Below is a small trained network, with its code and all its weights. Each question gives an input and a target symbol and asks what happens when units are switched off, that is, made to give their printed mean instead of their output.

import numpy as np


def w(rows, s, z=0):
    codes = np.array(rows[::2]) - 128.0
    scale = np.full(codes.shape[1], s)
    scale[-1] = z or s
    return codes * scale


def norm(h):
    return h / np.sqrt((h * h).mean(-1, keepdims=True) + 1e-5)


def f(y):
    return np.maximum(y, 0)


def softmax(a):
    e = np.exp(a - a.max(-1, keepdims=True))
    return e / e.sum(-1, keepdims=True)


def log_softmax(a):
    a = a - a.max(-1, keepdims=True)
    return a - np.log(np.exp(a).sum(-1, keepdims=True))


def net(x, mask):
    ids = ['ΓΘΞΠΨαβεζηλμστφω'.index(c) for c in x.split()]
    T = len(ids)
    res = E[ids] + P[:T]
    q, k, v = (norm(res) @ M[0].T for M in (Q, K, V))
    z = softmax(np.where(np.tri(T) > 0, q @ k.T / 4**0.5, -1e9)) @ v
    res = res + np.where(mask[0], z, O[0][:, -1]) @ O[0][:, :-1]
    y = f(norm(res) @ A[0][:, :-1].T + A[0][:, -1])
    res = res + np.where(mask[1:17], y, B[0][:, -1]) @ B[0][:, :-1]
    return log_softmax(norm(res)[-1] @ U[:, :-1].T + U[:, -1])


Q, K, V, O, A, B = {}, {}, {}, {}, {}, {}
E = w([
[168,44,109,80,209,64,193,74,140,89],'Γ',
[137,113,134,130,87,155,93,121,152,133],'Θ',
[121,117,134,134,106,140,88,135,164,71],'Ξ',
[171,124,160,113,110,180,137,100,158,133],'Π',
[119,97,148,86,78,107,88,84,107,74],'Ψ',
[152,113,138,119,163,148,100,111,172,69],'α',
[127,60,74,97,87,108,143,188,7,182],'β',
[161,128,129,151,147,173,96,139,166,129],'ε',
[178,122,130,123,122,157,102,98,142,118],'ζ',
[122,171,199,69,158,108,187,171,84,118],'η',
[133,128,110,90,138,121,238,186,242,228],'λ',
[55,180,94,145,212,162,138,149,78,146],'μ',
[165,116,99,131,99,147,63,116,111,102],'σ',
[145,100,74,98,128,57,179,166,131,170],'τ',
[135,102,116,107,141,127,65,116,147,67],'φ',
[184,153,48,155,141,58,139,165,75,133],'ω',
],0.017)
P = w([
[155,165,160,133,167,45,128,166,110,254],'0',
[166,145,91,56,123,154,146,187,200,178],'1',
[165,149,92,63,133,139,139,192,204,145],'2',
[160,148,101,70,120,152,141,195,202,120],'3',
[145,155,94,77,116,144,141,196,207,98],'4',
[138,143,94,98,120,141,151,207,207,72],'5',
[136,158,91,83,141,144,147,195,207,58],'6',
],0.006)
Q[0] = w([
[156,118,24,44,178,22,198,242,122,205],'head 0',
[165,133,127,123,120,34,135,212,123,175],'head 0',
[100,135,151,170,107,146,128,53,120,139],'head 0',
[58,169,130,194,161,62,195,100,77,252],'head 0',
],0.011)
K[0] = w([
[44,111,131,122,176,96,169,140,124,8],'head 0',
[89,139,144,104,120,152,145,120,99,20],'head 0',
[200,115,93,112,99,142,127,144,106,156],'head 0',
[121,157,53,99,96,196,171,166,157,61],'head 0',
],0.013)
V[0] = w([
[150,125,149,136,255,160,156,93,156,72],'head 0',
[223,88,107,89,79,94,105,79,72,105],'head 0',
[200,164,153,178,93,168,160,122,182,165],'head 0',
[72,78,217,48,134,102,203,86,148,127],'head 0',
],0.0093)
O[0] = w([
[161,45,116,80,137,101,15,83,48,166,143],'head 0',
[159,193,122,199,81,124,95,2,49,120,193],'head 0',
[58,26,129,207,233,121,164,111,106,137,16],'head 0',
[155,45,212,79,94,153,163,47,189,73,255],'head 0',
],0.0086,0.0026)
A[0] = w([
[158,160,86,97,117,85,152,167,167,161,78],'neuron 0',
[160,71,167,121,108,162,19,83,130,108,126],'neuron 1',
[113,162,79,110,138,119,148,211,120,115,176],'neuron 2',
[117,64,126,89,133,114,214,81,100,172,61],'neuron 3',
[74,227,100,133,110,157,171,108,91,113,37],'neuron 4',
[151,196,193,117,93,146,147,180,154,138,111],'neuron 5',
[120,104,63,168,127,105,156,146,29,177,76],'neuron 6',
[175,71,215,100,81,203,106,181,99,118,76],'neuron 7',
[168,147,134,182,150,178,144,163,199,148,76],'neuron 8',
[120,139,146,130,121,75,183,125,170,102,3],'neuron 9',
[125,78,123,92,178,122,117,225,112,144,120],'neuron 10',
[48,155,158,135,219,218,44,129,66,175,132],'neuron 11',
[223,133,99,79,106,106,61,118,100,173,199],'neuron 12',
[143,71,171,126,139,246,101,64,186,47,110],'neuron 13',
[125,71,144,70,116,117,157,208,172,130,57],'neuron 14',
[121,68,79,117,192,75,187,178,113,150,161],'neuron 15',
],0.011,0.0041)
B[0] = w([
[111,81,162,169,80,115,135,126,102,99,230],'neuron 0',
[160,178,186,158,182,151,165,82,177,254,207],'neuron 1',
[153,59,184,132,93,72,136,87,93,173,228],'neuron 2',
[95,152,122,128,200,91,61,171,90,65,187],'neuron 3',
[148,87,144,112,183,137,118,177,219,203,175],'neuron 4',
[119,106,94,91,178,124,97,104,91,57,226],'neuron 5',
[155,154,134,130,103,223,99,110,187,49,179],'neuron 6',
[207,145,155,171,167,62,142,172,127,83,200],'neuron 7',
[87,114,130,125,89,84,92,100,147,114,190],'neuron 8',
[121,137,142,152,175,56,96,132,116,140,183],'neuron 9',
[133,194,123,120,159,109,168,103,113,106,212],'neuron 10',
[176,80,81,52,109,68,214,152,92,121,174],'neuron 11',
[25,89,101,110,160,138,124,150,156,67,255],'neuron 12',
[78,97,85,130,41,155,105,181,71,142,242],'neuron 13',
[172,168,118,174,180,184,135,111,79,100,252],'neuron 14',
[106,204,148,105,70,173,114,103,137,205,235],'neuron 15',
],0.01,0.0087)
U = w([
[161,4,132,90,217,82,87,92,161,148,38],'Γ',
[216,81,73,130,142,56,99,182,199,136,47],'Θ',
[129,232,199,134,48,224,147,59,125,101,138],'Ξ',
[164,111,189,120,102,187,75,88,141,159,180],'Π',
[183,177,115,93,99,78,175,89,254,57,53],'Ψ',
[84,219,105,109,173,168,21,85,136,131,136],'α',
[202,62,203,150,71,205,154,183,160,130,224],'β',
[64,51,123,193,169,181,141,142,57,144,43],'ε',
[66,145,150,198,141,219,150,155,88,102,77],'ζ',
[187,158,182,139,207,100,99,165,126,7,90],'η',
[58,123,153,188,172,139,238,139,222,117,252],'λ',
[141,154,71,47,97,116,177,188,86,177,136],'μ',
[172,93,53,189,145,166,177,45,105,88,190],'σ',
[140,117,182,201,101,36,102,84,75,132,153],'τ',
[73,63,84,124,62,124,97,165,116,42,143],'φ',
[173,207,74,219,125,130,52,171,123,148,122],'ω',
],0.0074,0.0018)

Each question gives the input, a string of symbols that net reads in full, and the target symbol t.
The units are the heads (4 rows each of Q, K, V and O) and the neurons (one row each of A and B). Each row of codes is followed by its name. A weight is (code - 128) times the scale printed after its matrix; where a second scale follows, it is the last column's (O, A, B and U).
mask holds one flag per unit, heads first, then neurons. A switched-off unit (its flag False) gives its mean, the last column of its rows in O or B, instead of its output. The means were averaged over made-up inputs and are rounded, as every weight is.
A unit's drop is (log p(t) with every unit on - log p(t) with that unit switched off) / (log p(t) with every unit on - log p(t) with every unit switched off).
The circuit of an input: a set's keep is (log p(t) with only the set's units on - log p(t) with every unit switched off) / (log p(t) with every unit on - log p(t) with every unit switched off). Starting from the 12 units with the biggest drops (on a tie, the unit counted first), units are removed one at a time, each time the one whose removal leaves the highest keep (on an exact tie, the one counted first), for as long as the keep stays at least 0.8.
circuit, biggest first: the units of the circuit, biggest drop first
top k neurons: the k neurons with the biggest drops, biggest first
drop of u: that unit's drop, to one decimal
input τ α η τ φ ζ φ, target φ: circuit, biggest first -> neuron 13
input ζ Θ η Ξ, target σ: circuit, biggest first -> head 0; neuron 11; neuron 6
input ζ ζ ε, target σ: circuit, biggest first -> head 0; neuron 11; neuron 6
input τ Γ τ, target Γ: circuit, biggest first -> head 0; neuron 1; neuron 12
input Ξ φ ζ ζ φ, target τ: circuit, biggest first -> head 0; neuron 2; neuron 12
input ζ τ Γ ζ μ α ζ, target σ: circuit, biggest first -> head 0; neuron 11; neuron 6
input ζ τ Θ α, target σ: top 2 neurons -> neuron 11; neuron 6
input φ τ τ τ λ φ, target α: top 2 neurons -> neuron 1; neuron 12
input τ τ β, target β: circuit, biggest first -> head 0; neuron 4; neuron 6; neuron 2
input τ τ ζ τ ζ σ, target φ: circuit, biggest first -> neuron 13; neuron 14
input μ ζ ζ, target η: top 3 neurons -> neuron 14; neuron 10; neuron 13
input φ τ τ ε φ ζ, target α: circuit, biggest first -> head 0; neuron 12; neuron 1
input η β Ψ α τ Ψ, target β: top 3 neurons -> neuron 13; neuron 1; neuron 7
input α α ζ μ ζ Π, target Γ: circuit, biggest first -> head 0
input τ φ Ψ, target φ: top 3 neurons -> neuron 13; neuron 15; neuron 14
input ζ β σ τ σ ω, target ω: circuit, biggest first -> head 0; neuron 4
input ζ τ φ, target σ: top 2 neurons -> neuron 11; neuron 6
input Ξ ε μ η ζ φ ζ, target τ: circuit, biggest first -> head 0; neuron 2
input ε ζ μ τ μ τ ω, target μ: top 3 neurons -> neuron 15; neuron 2; neuron 10
input Ψ ε ζ, target Ξ: circuit, biggest first -> head 0
input η τ τ σ τ φ, target β: top 2 neurons -> neuron 13; neuron 1
input φ τ ε, target α: top 3 neurons -> neuron 12; neuron 1; neuron 13
input α τ η ζ σ τ τ, target η: top 3 neurons -> neuron 3; neuron 14; neuron 7
input τ ζ ζ Π, target φ: top 2 neurons -> neuron 13; neuron 5
input Θ τ ζ ε τ ω, target ω: top 3 neurons -> neuron 6; neuron 4; neuron 13
input τ Ψ η Θ, target φ: top 2 neurons -> neuron 13; neuron 5
input Θ ζ τ ζ ω Γ Ξ, target λ: circuit, biggest first -> head 0
input φ τ ζ τ ζ τ, target φ: drop of neuron 12 -> 0.5
input τ σ τ α α τ, target α: drop of head 0 -> 0.6
